Rows and roughly how far along a hidden order each lies, from 0 to 30:
[ -7.0 -18.2  29.2  46.3  24.7  35.9 -17.2  -8.3  -5.7   4.4   6.3   7.2
   7.2  10.2  26.8 -49.8 -18.6   6.0 -35.4 -12.5  -9.6   4.1  -1.1  25.5
   2.6   5.0  -7.8 -19.0  39.5  39.7  -1.2 -19.0 -31.1  30.9  -2.4  13.3
   5.1 -41.1 -27.5]  30
[ 22.5  21.5 -27.6 -18.2   0.4 -27.4  -8.4   1.8  -7.1 -18.2 -10.9 -19.9
  11.2  -4.7  -7.3   0.2 -14.1  24.3  -3.7  19.5  17.5  -4.1  -7.8 -36.0
 -12.7   6.7  -2.6 -21.8   5.9 -12.9 -16.5  28.2  36.9 -29.5   5.5  25.4
  27.8  -9.8  24.6]  1
[  0.5 -18.0   9.3  11.5  10.7  16.3  -7.9  -1.1  13.4  10.3   1.9  -6.3
   9.1   7.1  12.8 -24.7 -14.7  -6.9 -12.8   8.2  -3.6 -28.0   9.2  12.6
  -9.7 -22.5  -8.0  11.7 -13.5  32.1 -12.8   7.1  -4.1  -8.0  14.9  27.3
  12.0 -35.9  -3.0]  29
[ 16.7  15.1 -15.7 -21.8   6.4 -14.3   1.5  -1.8   2.5   6.0 -24.8 -45.4
   9.5  -1.4   6.9  -4.7 -18.9  15.8 -11.9  44.0   0.4 -45.9  12.0 -36.0
 -22.5 -23.8 -16.5   9.5 -24.9  18.4 -15.7  33.9  35.4 -39.8  19.5   6.9
  37.0 -38.1  30.8]  14
[ 16.8  15.1 -19.4  20.5  29.2 -14.8 -29.3  -5.8 -40.3 -28.0  -1.9 -19.1
  40.2   8.3  29.4 -47.9 -29.2  46.6 -42.6  -5.2  16.8  19.2 -24.2 -45.8
   1.7  26.6  -5.0 -71.7  89.6 -13.3  -7.6  21.3   9.2   5.1 -17.0  28.0
  27.5 -38.3  -4.2]  2
[ 18.8  -1.2 -24.0   7.4  10.9  -5.2 -12.3   2.8  -5.0  -3.2  -5.2 -13.9
  21.0   8.0  14.8 -22.5 -29.0  19.8 -14.3  23.1  14.9 -25.1  -9.6 -39.4
 -21.3 -26.9  -3.3 -13.2 -11.1  15.2 -21.4  35.5  19.5 -43.8   7.1  56.6
  41.1 -29.9   4.3]  9
[ 33.9  26.7 -32.1   6.1  26.0 -26.6 -15.4  -3.4 -37.0 -20.6 -10.9 -42.7
  30.3   8.3  25.2 -36.1 -37.5  54.7 -25.7  16.8  14.3 -13.1 -17.8 -66.9
 -14.1   0.7  -9.4 -60.9  66.2 -16.1 -17.4  44.2  42.0 -35.9  -2.5  15.4
  37.5 -32.4  18.2]  0
[ 23.3  -4.6 -11.2  14.8  27.0   5.5 -22.1  -1.2  -5.5  -0.9  -6.5  -8.2
  25.9   7.2  17.7 -47.9 -29.2  26.2 -34.9  22.9  14.5 -19.8  -3.0 -26.8
 -17.2 -23.5  -9.5 -13.2   5.0  34.5 -28.9  31.3  15.5 -20.2  11.3  52.3
  43.2 -58.6  13.8]  17
[ 31.9  25.4 -30.0  -2.8  24.6 -18.8  -4.1   0.7 -14.4  -2.0 -27.6 -59.0
  22.0  10.6  13.6 -23.2 -36.3  15.4 -10.8  32.4  10.3 -31.3  -4.4 -78.3
 -26.4 -29.6 -12.1 -17.1  14.6  -2.2 -16.2  58.6  37.1 -44.2   5.6  13.2
  44.8 -40.1  23.8]  6
[ 20.1   3.2 -19.1 -13.3   5.5 -11.7  -6.3   0.9   5.2  -1.1 -14.8 -22.2
  10.1  -2.5  -1.3  -5.9  -9.8  24.7  -5.8  31.4  10.7 -33.0   8.0 -16.8
 -13.0  -9.0  -7.6  14.3 -15.4  19.6 -17.2  28.7  24.6 -43.4  13.1  25.8
  24.8 -33.1  24.0]  13
